Below are the code and all the weights of a small trained network. Each question names an input and a class and asks about switching units off, where a switched-off unit gives its printed mean instead of its output.

import numpy as np


def w(rows, s, z=0):
    codes = np.array(rows[::2]) - 128.0
    scale = np.full(codes.shape[1], s)
    scale[-1] = z or s
    return codes * scale


def norm(h):
    return h / np.sqrt((h * h).mean(-1, keepdims=True) + 1e-5)


def f(y):
    return y / 2 * (1 + np.tanh(0.7978845608 * (y + 0.044715 * y**3)))


def log_softmax(a):
    a = a - a.max(-1, keepdims=True)
    return a - np.log(np.exp(a).sum(-1, keepdims=True))


def net(x, mask):
    res = np.array(x, float).reshape(1, 7) / 4 @ E
    u = 0
    for l in range(2):
        y = f(norm(res) @ A[l][:, :-1].T + A[l][:, -1])
        res = res + np.where(mask[u : u + 4], y, B[l][:, -1]) @ B[l][:, :-1]
        u += 4
    return log_softmax(norm(res)[-1] @ U[:, :-1].T + U[:, -1])


A, B = {}, {}
E = w([
[119,120,115,138,128,129,126,118],'x0',
[124,149,150,132,89,115,65,117],'x1',
[101,76,155,99,154,62,110,106],'x2',
[140,180,106,188,250,112,80,123],'x3',
[130,102,89,135,157,138,185,127],'x4',
[49,197,110,110,112,95,173,115],'x5',
[197,163,166,76,154,172,172,2],'x6',
],0.0089)
A[0] = w([
[115,61,165,93,150,69,103,116,8],'L0N1',
[116,86,172,109,44,146,137,145,4],'L0N2',
[155,171,122,167,81,249,113,170,40],'L0N3',
[189,74,126,136,127,155,79,161,40],'L0N4',
],0.017,0.0033)
B[0] = w([
[141,188,94,141,106,14,150,98,206],'L0N1',
[151,106,50,46,140,176,74,142,254],'L0N2',
[113,144,101,118,124,7,139,96,236],'L0N3',
[98,56,214,122,156,136,132,116,208],'L0N4',
],0.015,0.0079)
A[1] = w([
[151,179,114,184,228,115,26,132,18],'L1N1',
[82,87,104,140,93,93,67,227,4],'L1N2',
[164,152,145,78,128,156,86,23,50],'L1N3',
[7,221,100,90,133,158,112,132,131],'L1N4',
],0.017,0.0024)
B[1] = w([
[133,104,76,23,23,185,144,137,220],'L1N1',
[146,234,161,204,165,193,187,94,250],'L1N2',
[100,176,134,221,135,153,117,191,255],'L1N3',
[163,10,183,125,164,96,81,124,249],'L1N4',
],0.013,0.0086)
U = w([
[162,109,40,32,65,221,100,125,71],'0',
[103,178,76,140,116,2,149,63,72],'1',
[126,236,172,254,135,218,147,135,53],'2',
[101,113,129,124,136,137,117,114,253],'3',
[116,25,224,119,161,144,88,84,79],'4',
[119,113,126,132,135,132,106,121,198],'5',
[118,122,122,128,147,146,119,116,183],'6',
],0.0071,0.0053)

Each question gives the input, the list of numbers given to net, and the class t.
The units are the neurons (one row each of A and B). Each row of codes is followed by its name. A weight is (code - 128) times the scale printed after its matrix; where a second scale follows, it is the last column's (A, B and U).
mask holds one flag per neuron, layer by layer. A switched-off neuron (its flag False) gives its mean, the last column of its row in B, instead of its output. The means were averaged over made-up inputs and are rounded, as every weight is.
A unit's drop is (log p(t) with every unit on - log p(t) with that unit switched off) / (log p(t) with every unit on - log p(t) with every unit switched off).
The circuit of an input: a set's keep is (log p(t) with only the set's units on - log p(t) with every unit switched off) / (log p(t) with every unit on - log p(t) with every unit switched off). Starting from all 8 units, units are removed one at a time, each time the one whose removal leaves the highest keep (on an exact tie, the one counted first), for as long as the keep stays at least 0.8.
circuit, biggest first: the units of the circuit, biggest drop first
most important unit: the unit with the biggest drop
k most important neurons: the k neurons with the biggest drops, biggest first
top k neurons in layer l: the k neurons of layer l with the biggest drops, biggest first
drop of u: that unit's drop, to one decimal
input [-5,-4,5,-5,0,8,-2], class 4: circuit, biggest first	(L1N4 L0N3)
input [4,7,-7,6,-2,-8,2], class 4: most important unit	L0N4
input [-8,3,7,8,-5,7,-2], class 0: 2 most important neurons	(L1N1 L0N3)
input [-5,6,4,-8,6,0,-6], class 0: 2 most important neurons	(L0N2 L1N3)
input [-8,1,-8,1,3,3,-8], class 1: 2 most important neurons	(L0N3 L1N3)
input [1,2,4,-1,0,-4,4], class 1: 3 most important neurons	(L0N1 L1N2 L1N4)
input [-8,0,5,-8,-4,6,6], class 0: 2 most important neurons	(L0N2 L1N2)
input [5,-3,-8,6,-1,-3,5], class 1: 2 most important neurons	(L0N3 L0N2)
input [-8,6,6,8,2,-7,-6], class 0: 4 most important neurons	(L1N1 L0N3 L1N4 L1N3)
input [-2,7,8,-4,-1,-2,-1], class 1: 3 most important neurons	(L0N1 L1N1 L1N4)
input [-3,-8,-8,-5,5,3,5], class 1: 4 most important neurons	(L0N3 L1N1 L0N2 L1N2)
input [-8,-1,-8,2,-3,-6,8], class 1: 3 most important neurons	(L0N3 L1N2 L0N2)
input [8,-2,-8,-6,-5,1,8], class 1: 2 most important neurons	(L0N3 L1N2)
input [3,2,6,-8,-3,-2,-3], class 0: circuit, biggest first	(L0N2)
input [0,7,3,4,4,-1,7], class 2: 2 most important neurons	(L1N3 L0N2)
input [2,8,-4,-3,-7,5,8], class 2: 2 most important neurons	(L1N3 L0N1)
input [-6,0,-4,-2,-3,1,-6], class 2: 2 most important neurons	(L1N2 L0N1)
input [6,4,8,-7,-2,3,-6], class 1: 4 most important neurons	(L0N1 L1N1 L1N2 L1N3)
input [-2,-4,5,-2,2,-1,5], class 1: top 2 neurons in layer 0	(L0N1 L0N2)
input [-5,4,-5,2,6,-6,-4], class 4: circuit, biggest first	(L0N4)
input [8,6,-5,8,2,-8,-2], class 0: top 2 neurons in layer 1	(L1N1 L1N4)
input [-4,4,7,8,4,5,-8], class 0: top 2 neurons in layer 0	(L0N3 L0N4)
input [-3,-6,6,-6,-6,0,-7], class 2: top 2 neurons in layer 1	(L1N2 L1N1)
input [4,-3,5,7,-4,4,6], class 0: top 2 neurons in layer 1	(L1N1 L1N2)
input [0,4,4,3,6,7,5], class 4: top 2 neurons in layer 1	(L1N4 L1N2)
input [-7,-5,3,-5,-4,6,8], class 2: top 2 neurons in layer 1	(L1N3 L1N1)
input [-1,8,-6,1,-2,-6,8], class 2: circuit, biggest first	(L1N3)
input [-3,-3,-1,-7,-6,5,-2], class 0: top 2 neurons in layer 0	(L0N2 L0N4)
input [2,-5,0,0,6,8,6], class 4: top 2 neurons in layer 0	(L0N1 L0N3)
input [1,2,-1,4,2,-2,-7], class 2: drop of L1N2	1.4
